In the rows, 128 means zero.
Each row has a class, written after it.
[112 130 108 104 170 127 132 130 123 136 156 116 150 136 119 110 130 141
 115 113 126 123 113 127 105 118 172 121 114 124 129 114 114 139 138 131
 120 140 158 131 159 142 124 135 127 114 142 109 128 136] -> Vevi
[138 125 128 134  99 119 128 112 131 124 123 132 141 105 115 146 120 128
 137 114 127 125 132 118 131 152 119 110 135 120 148 146 134 126 139 127
 119 114 134 164 156 120 118 127 132 140 113 144 117 130] -> nugos
[147 112 147 113 112 119 131 144 106 137 124 126 135 136 139 118 126 118
 153 156 115 115  93 122 161 116 128 136 106 117 120 125 150 146 127 106
 149 133 111 107  94 146 127 103 124 134 146 135 131 116] -> nugos
[104 137 131 119 138 122 112 132 126 129 146 140 128 170 141 119 111 133
 105 108 118 126 125 132 125 119 144 148 127 141 132 131 140  87 138 127
 113 119 151  94 121 156  99 106 124 124 143 135 118 127] -> Zus
[116 142 148 149 118 109 131 123 132 128 129 125 126 156 137 129 143 119
 142 116 130 112 140 129 129  98 126 146 135 145 123 113 150 113 118 151
 124 118 116 107 103 134 108 106 117 142 132 146 153 131] -> vez
[116 138 115 138 114 143 120 125 128 119 122 119 130 110 127 152 131 129
 124 105 122 133 136 132 108 126 123 118 139 125 130 134 122 126 136 133
 120 122 128 142 147 127 131 125 111 136 118 123 127 141] -> ber
[141 114 121  94 165 131 163 134 128  93 116 131 130 127 109 117 117 111
 120 161 124 128 106 134 127 134 141 130 104 126 129 146  90 151 156  97
 154 145 133 145 136 141 146 130 134 123 139 127 103  68] -> Zus
[125 123 135 135 155 156 164 138 105 128 119 143 132 110 117 132 116 123
 134 153 124 121 111 149 110 135 150 126 118 130 133 132 132 128 163 120
 160 130 135 129 164 133 129 117 125 142 140 128 158 105] -> Doko
[117 126 113 145 142 152 160 128 115 138 126 143 138 126 103 129 116 124
 122 131 129 115 112 138 111 125 136 123 130 139 135 131 125 128 160 116
 128 127 139 126 141 136 118 121 131 140 136 129 154 117] -> Zus
[107 137 138 141 142 131 153 119 102 152 123 140 128 116 115 123 112 139
 147 133 121 122 111 148 102 113 142 128 117 134 140 122 133 118 159 139
 149 129 141 124 150 137 126 115 127 157 140 131 156 119] -> ber
[133 116 127 124 120 104 125 140 119 123 125 143 115 116  98 124 110 126
 163 120 150 117 120 108 143 133 153 132 110 142 126 132 127 128 130 119
 123 125 136 128  70 166 135 121 150 108 148 141 140  90] -> lok
[ 71 163 181 118 106 120 107 170 132  56 141  61 127 173 149 157 155 147
 176  83 118 187 176 132 163 140 133 131 135 148 124  73 140 147 113 224
 176 113 166  98 134  97 150 123 136 115 160 174 145  84] -> Vevi
[130 120 120 126 149 136 136 138 118 136 135 136 138 114 107 125 121 123
 124 125 131 120 107 136 109 112 143 120 124 124 134 129 120 139 150 128
 132 135 141 131 143 149 115 120 133 122 132 124 152 127] -> Doko
[140 140 144 119  88 128 144 108 144 107 138 137 139 120 138 164 126 121
 144 115 125 122 164 114 132 141 133 140 124 128 125 136 118  91 158 122
 119 123 112 123 147 124 101 111 108 130 137 162 104 107] -> lok
[136 134 127 130 123 135 154 143 113 133 128 129 138 119 140 145 139 111
 151 136 125 123  93 117 152  92 169 142 119 146 110 105 179 147 136 128
 144 122 114  81 107 157  92  92 117 136 138 135 137 137] -> ber
[140 126 132 105 136 131 162 145 109 106 162 149 152  94  88 126  98 118
 134 112 106 126  93 140 122 112 192 113 113 129 138 140 130 144 144 104
 112 133 158 126 140 178 104  97 152 103 140 138 148 101] -> lok
[127 132 116 130 135 139 151 112 126 102 127 141 129 114 144 133 145 123
 105 112 142 101 133 120  97 162 139 123 127 129 134 140 120 124 159 107
 135 127 103 127 153 113 142 124 110 167 132 138 101 133] -> vez
[113 143 136 132 149 138 157 127 110 129 125 129 131 120 117 134 117 125
 133 143 115 117 118 149 107 126 158 128 114 125 137 124 140 133 140 126
 149 138 143 139 174 136 133 126 110 138 140 118 157 113] -> zeni
[121 141 124 135 121 141 162 138 111 137 123 135 144 123 108 128 105 122
 149 144 120 123 122 158 124  96 137 122 126 129 133 118 140 140 132 115
 137 138 132 111 139 142  97 125 121 120 131 127 156 103] -> nugos
[126 146 139 121 107 135 148 142 118 119 121 145 132 142 117 133 116 118
 149 136 109 124 127 130 132 113 164 145 124 137 125 121 139 125 132 113
 133 128 130 122 136 149 107 110 110 110 144 123 144 104] -> ber
[154  70 171 108 118  96 115 102 113 113  86 175  97  67 124 108 100 107
 189 174 124 109  96 152 140 131  96 125 107  98 146 136  88 103 193 137
 137 141 123 162 152  86 134 155 187 145 121 170 120 114] -> Vevi
[124 136 129 124 133 126 147 126 121 141 124 129 128 131 122 127 109 118
 140 148 122 122 129 148 117 104 125 126 130 125 134 123 140 126 118 129
 129 147 132 122 133 132 113 124 114 136 123 127 138 127] -> zeni
[135 163 109 122  76 153 103 189 130 178 138 112 124 188 172  98 159 144
 168 115 146  97 127 100 130 130 154 144 136 119  92 106 153 168  46  87
 143 127  77  86  82 163 131 129  84  70 143  68 159 161] -> lok
[133 130 122 135 134 145 166 131 120 133 117 140 132 116 112 116 114 113
 142 144 125 111 112 152 111 120 143 121 122 117 130 132 133 139 124 102
 124 138 124 124 155 147 115 131 121 117 128 117 155 114] -> vez
[122 140 130 149 140 134 157 122 107 145 129 133 145 123 124 120 119 129
 136 139 144 107 118 132  97 134 147 115 125 120 134 129 136 142 148 117
 138 132 138 135 152 134 118 119 126 126 122 128 146 111] -> vez
[136 121 126 136  95 132 129 111 134 132 131 153 136 120 128 132 116 133
 119 102 128 123 138 110 127 140 128 123 150 139 134 150 131  87 143 132
 115 114 109 140 128 109 108 116 129 155 119 151 104 140] -> nugos
[106 118 130 129 252  85 103  92  87 187 148 141 147 128 123 122 117 131
 118 142 121 167  93 116  94 122 160  99 134 153 152 129 121 172 149 195
 208 135 185 172 222 111 130 129 145 161  87 150 147 136] -> nugos
[107 130 135 124 101 112 107 142 121 133 156 108 131 155 144 128 148 138
 150  97 129 127 115 121 131  97 120 134 136 139 126  94 157 135 117 161
 115 109 124 105  93 134 124 120 123 153 144 145 127 173] -> Zus
[122 132 134 145  93 118 128 110 135 107 118 126 130 114 140 151 113 129
 143 106 131 142 143 116 132 163 119 112 149 125 135 129 137 119 134 146
 121 118 128 143 147 104 109 126 130 135 112 153 113 125] -> Vevi
[ 84 185 145 149 148 135 117 123 123 138 162  70 102 146 179 139 184 168
 120 109 161  99 115 152  56 115  85 157 118 107 131  84 167 112 119  95
  93  80 124  85  88 168 201  99  93 158 153  82 127 200] -> Doko
[128 117 123 128 102 113 118 127 136 132 134 125 124 163 103 129 107 121
 155 124 108 143 144 117 135  94 138 149 138 139 123 130 134 116 114 127
 112 118 145 135 125 137  84 119 123 121 120 145 150 114] -> Zus
[111 146 136 116 160 106 116 107 122 140 150 130 132 144 107 130  98 113
 149 134  97 154 137 153 112 109 151 144 130 141 131 108 140 129 107 127
 108 139 169 124 137 160  94 107 118  93 137 121 176 118] -> zeni
[139 133 104 127  88 144 129 129 131 128 120 137 143  92 118 170 125 124
 149  93 135 120 139 110 124 136 152 114 138 138 130 142 131 120 152 127
 119 111 112 162 164 131 107 136 109 128 125 131 129 146] -> Doko
[153 118 142  99  82 141 166 157 112 109 140 144 156 150 139 124 127 109
 160 136 117 107 113 108 157 110 177 137 121 123 109 130 145 134 148 111
 142 133  84 105 119 132  92 102 114 138 152 154 110 112] -> vez
[128 131 121 137 156 148 163 122 121 151 115 150 130 105 113 129 111 116
 117 143 131 110 107 137 112 133 147 124 117 123 144 142 141 121 162 111
 135 134 136 123 156 148 125 124 140 145 132 118 156 125] -> zeni
[121 148 128 134 146 142 149 129 124 138 130 136 138 135 119 130 125 127
 123 137 118 121 124 145 100 120 155 127 123 128 128 114 127 132 143 123
 134 139 148 122 167 136 117 120 113 123 146 114 151 120] -> Vevi
[144 125 121 137  87 168 152 140 133 131 122 131 137 134 131 146 123 120
 130 137 126 113 122 110 148 107 138 133 130 115 123 139 149 120 142 121
 125 126 112  89 115 137  87 109 128 133 132 139 123 118] -> ber
[137 110 123 117 121 129 121 143 131 130 135 135 139 102 118 142 125 112
 140 125 123 124 114 128 137 111 127 114 116 110 134 131 147 140 145 138
 103 123 140 114 127 149  95 136 145 123 118 143 143 139] -> Doko
[124 129 126 131 146 138 175 108 113 140 129 125 135 128 114 130 105 128
 123 144 126 115 113 134 118 123 129 124 122 124 145 130 130 128 140 110
 135 134 137 132 161 141 117 129 131 137 127 130 137 118] -> Zus
[102 133 132 133 168 145 157 123 115 134 124 131 131 119 110 121 117 129
 117 134 131 123 113 142  99 126 136 126 122 128 137 130 132 127 150 131
 141 134 146 124 158 135 129 133 136 136 130 129 153 111] -> Zus
[121 118 135 123 147 121 117 142 135 147 133 122 123 151 153 120 142 126
 127 131 131 101 111 117 125 132 149 134 135 148 129 123 147 144 125 132
 133 120 117 123 100 128 160  99 110 155 142 140 134 153] -> Zus
[123 124 132 125 159 136 166 134 112 123 121 137 133 104 107 121 117 119
 144 143 119 124 104 152 115 125 138 114 122 121 135 121 133 140 144 125
 130 141 139 127 142 132 128 121 136 128 129 127 133 119] -> Nus
[140 129 125 104 112 113 141 123 133 105 142 135 125 145  98 125 103 131
 142 111 122 135 126 134 114 102 144 133 118 118 142 134 111 126 106 140
 107 140 147 134 120 166  92 141 134 112 140 130 126 101] -> vez
[128 142 125 125 101 145 125 158 145 140 134 114 158 169 132 133 155 115
 125 109 139 106 118  95 137  92 133 130 133 115 109 104 122 164 143 139
  90 134 113 102  99 140 103 111 123 103 131 130 142 138] -> Nus
[117 126 130 126 152 137 147 126 120 133 125 137 131 121 116 125 118 136
 139 136 126 121 129 145 105 136 145 132 124 135 133 129 135 126 142 121
 136 131 133 141 142 129 132 128 113 134 143 130 146 114] -> Doko
[122 132 130 138 130 152 150 125 106 155 126 135 148 130 121 122 118 131
 139 143 124 106 111 142 119 113 140 128 121 127 131 135 132 132 150 104
 136 129 132 123 151 134 114 119 128 131 136 130 160 111] -> lok
[147 122 127 120 127 143 160 116 116 139 135 137 142 125 113 150 119 119
 126 136 125 137 106 119 140 110 151 134 114 135 133 139 149 125 187 128
 149 138 141 113 141 149  81 117 143 147 132 151 114 117] -> Zus
[192 134 107 139  96  95 125 101 126 168 117 130 121 101 178 142 112  96
 107 173 113  90  99 152 145 113  59 114  94  84 164 116 148 120  70  64
 123 121 132 111 187 172  93 140 104 117 116  76 119 194] -> zeni
[163 103 126 124 135 137 127 136 122 110 125 140 122 127 131 125 102 115
  89 160 120 125 122 139 135 149 128 128 120 122 124 156 128 129 109  86
 128 140 126 128 109 145 113 107 125 121 120 119 137 110] -> Doko
[121 111 128 106 139 123 138 134 127  90 137 134 124 139 105 109 113 119
 121 140 117 136 119 116 144 135 154 145 139 133 130 127 117 146 126 117
 125 147 132 140 137 136 126 120 150 105 134 137 119 110] -> Zus
[129 123 128 110 126 116  99 143 116 137 137 137 147 140 115 120  96 124
 145 117 120 137 129 110 128 123 162 122 127 133 128 143 130 135 127 132
 130 123 158 149 123 146 106 116 134 110 135 140 153 105] -> zeni
[122 131 128 121 160 132 160 124 114 133 124 137 141 123 123 128 117 116
 119 151 124 108 116 141 115 131 143 131 111 118 138 130 139 128 152 108
 135 142 136 126 148 141 125 122 116 143 139 118 142 121] -> zeni
[129 147 147 158  79 107 164 125 115 117  98 128 102  77 150 186 125 153
 203 103 148 105  89 111 149 116 155 166 108 156 133 101 189 140 156 109
 141  89  94 105  58 165 141  90 124 162 170 149 166 138] -> Nus
[124 124 143 120 137 132 134 146 113 113 106 157 123 100 107 121 103 115
 146 130 110 148 110 137 126 109 160 141 114 149 115 137 136 107 156 143
 150 144 146 104 119 145 106  94 134 132 150 149 145  83] -> Nus
[113 150 163 110 124 118 105  96 160 177 153 140 125 218 101 144  99 127
 181 149  92 161 181 152 109  95  93 139 120  62 150 128 112 104 131 160
  77 135 173 120 161 128  86 182 141  74 109 130 130  89] -> vez
[130 138 135 143  68 144 126 150 128 139 141 129 150 156 130 155 129 121
 160 115 129 125 130 102 146 108 125 130 135 139 117 126 142 115 143 138
 110  96 131 108  94 142  98 100 118 123 138 149 150 119] -> Zus
[ 63  99 136 133 191 115 115 111 108 131 102  94  76 146  97  96 116 135
 227 123  80 192 117 201 118 133  94 142 124 115 128 112 149 141  86 143
 137 114 156 133 172 122 165 164 105 152 105 135 185 121] -> ber
[105 135 122 148 129 117 118 129 123 111 119 135 133 141  94 149 129 130
 157 109 126 131 131 130 129 127 152 141 128 154 122 120 142 144 125 125
 116 100 146 150 116 142 130 113  95 124 149 137 165 105] -> ber
[122 120 123 105 147 117 131 134 125 114 121 139 111 118 106 111  91 112
 133 144 116 142 125 147 114 130 152 128 122 135 141 136 137 128 122 118
 134 151 152 123 121 144 119 128 127 128 138 140 132  94] -> zeni
[136 126 126 128 179  76 134 125  79 152 168  56 187 132 165 102 156 139
 111  62 165  93  76  63 127 136 161 123 106 123 104 120 115 138 183  95
 193 101 121 157 122 177 111  43 122 139 139 121 138 150] -> zeni
[104 128 193 108 100 111 138 134 125  55 126 107 131 154 151 120 146 124
 237 117 104  99 166 141 168 164 134 161 125 125 138 111 159 122 119 127
 171  74  95 134 125 109 127 125 112 119 181 175 162  85] -> Doko
[123 131 123 131 148 151 148 126 118 150 118 144 135 123 123 122 115 132
 114 144 126 121 121 137 108 144 150 124 127 135 137 137 130 127 148 119
 149 137 129 131 161 124 126 126 127 145 135 124 141 117] -> nugos
[141 102 134 129 109 100 109 130 133 149 103 175 112  53  78 101  67 125
 157 131 148 140 147 150 149 117 107  84 139 141 132 174 102  66 145 150
 124 133 112 162  94 110 123 152 204 121  97 158 129 110] -> Vevi
[131 137 124 126 122 124 143 113 131 129 124 143 131 114 123 151 124 118
 146 123 128 118 147 121 126 145 150 122 137 153 131 134 140 119 131 122
 116 126 134 144 145 123 120 121 112 123 119 148 113 122] -> lok
[114 126 132 133 127 106 125 132 124 111 155 125 149 125 136 136 138 136
 158  94 135 113 131 114 125 113 157 131 122 144 129 106 134 130 144 144
 120  97 135 130 115 139 138 114 111 145 149 149 155 145] -> Vevi
[131 127 126 145 100 134 123 110 129 104 107 145 110  92 129 151 135 127
 139 101 132 139 137 116 112 177 131 118 131 133 137 147 129 120 146 143
 149 117 111 156 158 106 153 148 128 161 131 139 113 125] -> vez
[116 138 133 124 120 124 116 116 141 117 130 138 123  98 107 138 115 133
 144 104 123 157 138 129 104 144 137 119 135 130 132 139 129 123 121 159
 111 131 143 161 136 121 146 139 125 128 120 131 131 120] -> zeni
[135 150 129 135  90 130 138  95 131 151 118 132 134 107 140 165 112 134
 141 113 118 131 142 115 117 131 111 120 136 124 140 148 161  90 131 134
 121 113 130 144 156 117 100 133 111 154 114 140 107 142] -> zeni
[128 150 135 123 116 113 132 145 115 148 128 137 131 143 126 128 111 134
 164 130 122 136 102 127 138  76 152 133 118 136 119 123 151 131 110 139
 139 117 146 109 119 164  83 117 123 101 121 132 136 107] -> ber
[118 121 114 133  94 144 117 157 137 129 133 136 138 145 133 124 147 124
 137 103 129  97 122 120 133 111 139 133 133 124 125 131 152 133 132 117
  91 111 108 100  97 136 128 124 116 139 143 138 141 152] -> vez
[140 124 128 116 104 146 170 116 136  82 119 143 135 139 105 159 126 122
 134 135 123 134 141 128 149 125 118 149 117 119 125 132 120 116 147  98
 105 128 128 130 133 124 120 146 122 119 137 142  91  84] -> lok
[158 140 132 107 124 134 143 157 110 121 151 169 159 184 171  95 134  90
  65 144 134  74  74 108 145 130 116 113 132  89 124  99 126 167  97  73
  77 138 107  74 117 166  88 111 148  79 120  86 118 176] -> Vevi
[137 127 118 141 106 129 115 138 116 140 137 140 132 136  92 140 121 123
 163 129 129 133 113 124 127 117 139 127 127 132 121 125 137 149 121 111
 116 117 145 137 107 149 120 111 109  99 135 121 161 110] -> Doko
[124 150 120 147 117 151 152  93 135 127 116 123 128 105 138 149 114 129
 126 128 124 137 148 133 115 145 112 121 150 132 137 151 142 100 112 125
 139 123 122 140 178 108 114 129 104 141 105 133 120 126] -> zeni
[146 118 135 126 128 129 163 128 101 107 119 146 143 118 124 110  94 121
 142 135 111 141  82 154 145 111 142 127 132 139 122 126 133 145 118 104
 142 136 138 124 124 143  93  93 127 105 125 134 129  96] -> ber
[117 146 140 126  98 135 113 130 141 145 152 119 131 170 148 136 131 143
 112 123 118 140 135 107 128 118 128 141 137 118 129 116 133 121 135 147
 112 127 124  95 105 127 108 111 137 127 135 133 112 135] -> ber
[141 126 126 124 146 141 173 124 109 129 129 146 138 119 117 116 105 120
 135 145 126 111 118 150 100 128 161 124 121 124 135 138 136 125 141 105
 143 143 134 124 149 143  98 117 121 133 139 130 134 106] -> vez
[117 143 123 153  85 143 138 112 146 111 124 149 117 120 118 178 134 143
 126  90 138 128 165 120 109 149 132 139 140 144 139 141 142  72 168 143
 110  98 118 143 141 110 123 135 105 167 134 143 111 134] -> Doko
[141 101 146 100 160 124 155 117 126  92 123 134 126 123 112 114  94 109
 117 142 102 140 110 134 151 121 135 146 113 122 140 157 128 119 146  92
 135 127 137 126 143 151 122 108 152 146 137 161 141  93] -> zeni
[122 140 149 122 120 124 130 143 128  97 110 167 123 135  97 145 111 105
 177 135 108 143 138 155 137 106 152 147 135 159 124 127 141 132 118 139
 133 123 140 134 116 131 115 118 109 114 143 147 179  86] -> zeni
[137 138 116 151 109 143 121 121 133 124 112 126 122 102 108 144 110 120
 158 115 117 148 119 155 119 126 134 129 145 132 134 139 150 141 104 107
 128 114 144 151 137 142 114 124 120 100 119 109 172 122] -> zeni
[113 134 139 131 121 130 128 137 120 124 134 141 149 136 121 135 130 122
 133 101 140 118 120 108 133 133 159 125 122 142 128 121 148 134 159 138
 112 116 127 114 102 132 128 107 125 136 141 147 145 122] -> Nus
[124 123 132 122 180 121 149 122 112 136 126 133 129 113 124 121 110 118
 113 146 122 123 103 138 112 143 150 119 115 125 142 132 130 146 148 120
 155 145 137 139 150 140 141 121 135 145 134 125 146 119] -> zeni
[127 144 135 147  67 145 125 105 143 121 129 143 128 128 135 151 124 141
 139 116 138 145 173 125 117 127  98 137 149 126 123 127 134  93 137 153
 108 127 119 116 136 100  96 125 108 146 113 156  98 133] -> ber
[121 143 146 145  91 128 134 103 121 113 132 134 137  99 122 162  97 138
 159 104 116 145 148 136 114 132 143 125 135 143 142 147 146  94 160 148
 139 105 143 152 157 121 100 108 118 163 136 171 139 107] -> zeni
[123 142 125 146 108 141 140 112 140 120 111 134 122 103 136 139 136 123
 142 114 133 127 143 108 126 139 124 134 149 149 130 143 131 100 153 119
 136 110 104 129 139 107 131 112 121 138 113 151 117 129] -> Nus
[118 133 120 137 122 129 113 107 136 128 123 131 111 103 124 147 122 136
 135 103 141 139 148 125 106 138 122 123 142 142 139 140 133 104 143 147
 130 117 126 141 148 120 128 135 123 150 118 149 118 136] -> Doko
[118 123 134 101 138 105 118 133 131  92 142 124 134 146 114 144  97 122
 136 121 112 145 154 132 138 123 138 140 120 125 134 117 120 124 118 126
 104 126 159 131 134 157  99 129 126  91 143 142 140  98] -> Doko
[136 120 130 121 144 133 140 141 113 117 135 135 144 131 117 121 112 125
 130 132 110 125 109 149 143 105 154 137 135 149 140 142 139 117 128 121
 148 119 159 133 160 154  81  98 129 110 132 141 156 121] -> Doko
[119 125 131 100 164 101 126 124 116 108 128 132 121 140 105 123 114 130
 150 125 125 141 123 141 113 128 148 135 121 132 128 109 117 156 122 133
 134 146 141 148 111 147 143 124 120 123 153 125 113 110] -> ber
[124 128 117 119 110 144 112 157 139 125 143 109 136 150 119 144 165 109
 123 125 133 111 133 111 137 118 134 130 121 111 110 116 133 162 132 119
 100 134 104 106 113 142 129 132 119 123 136 129 139 144] -> lok
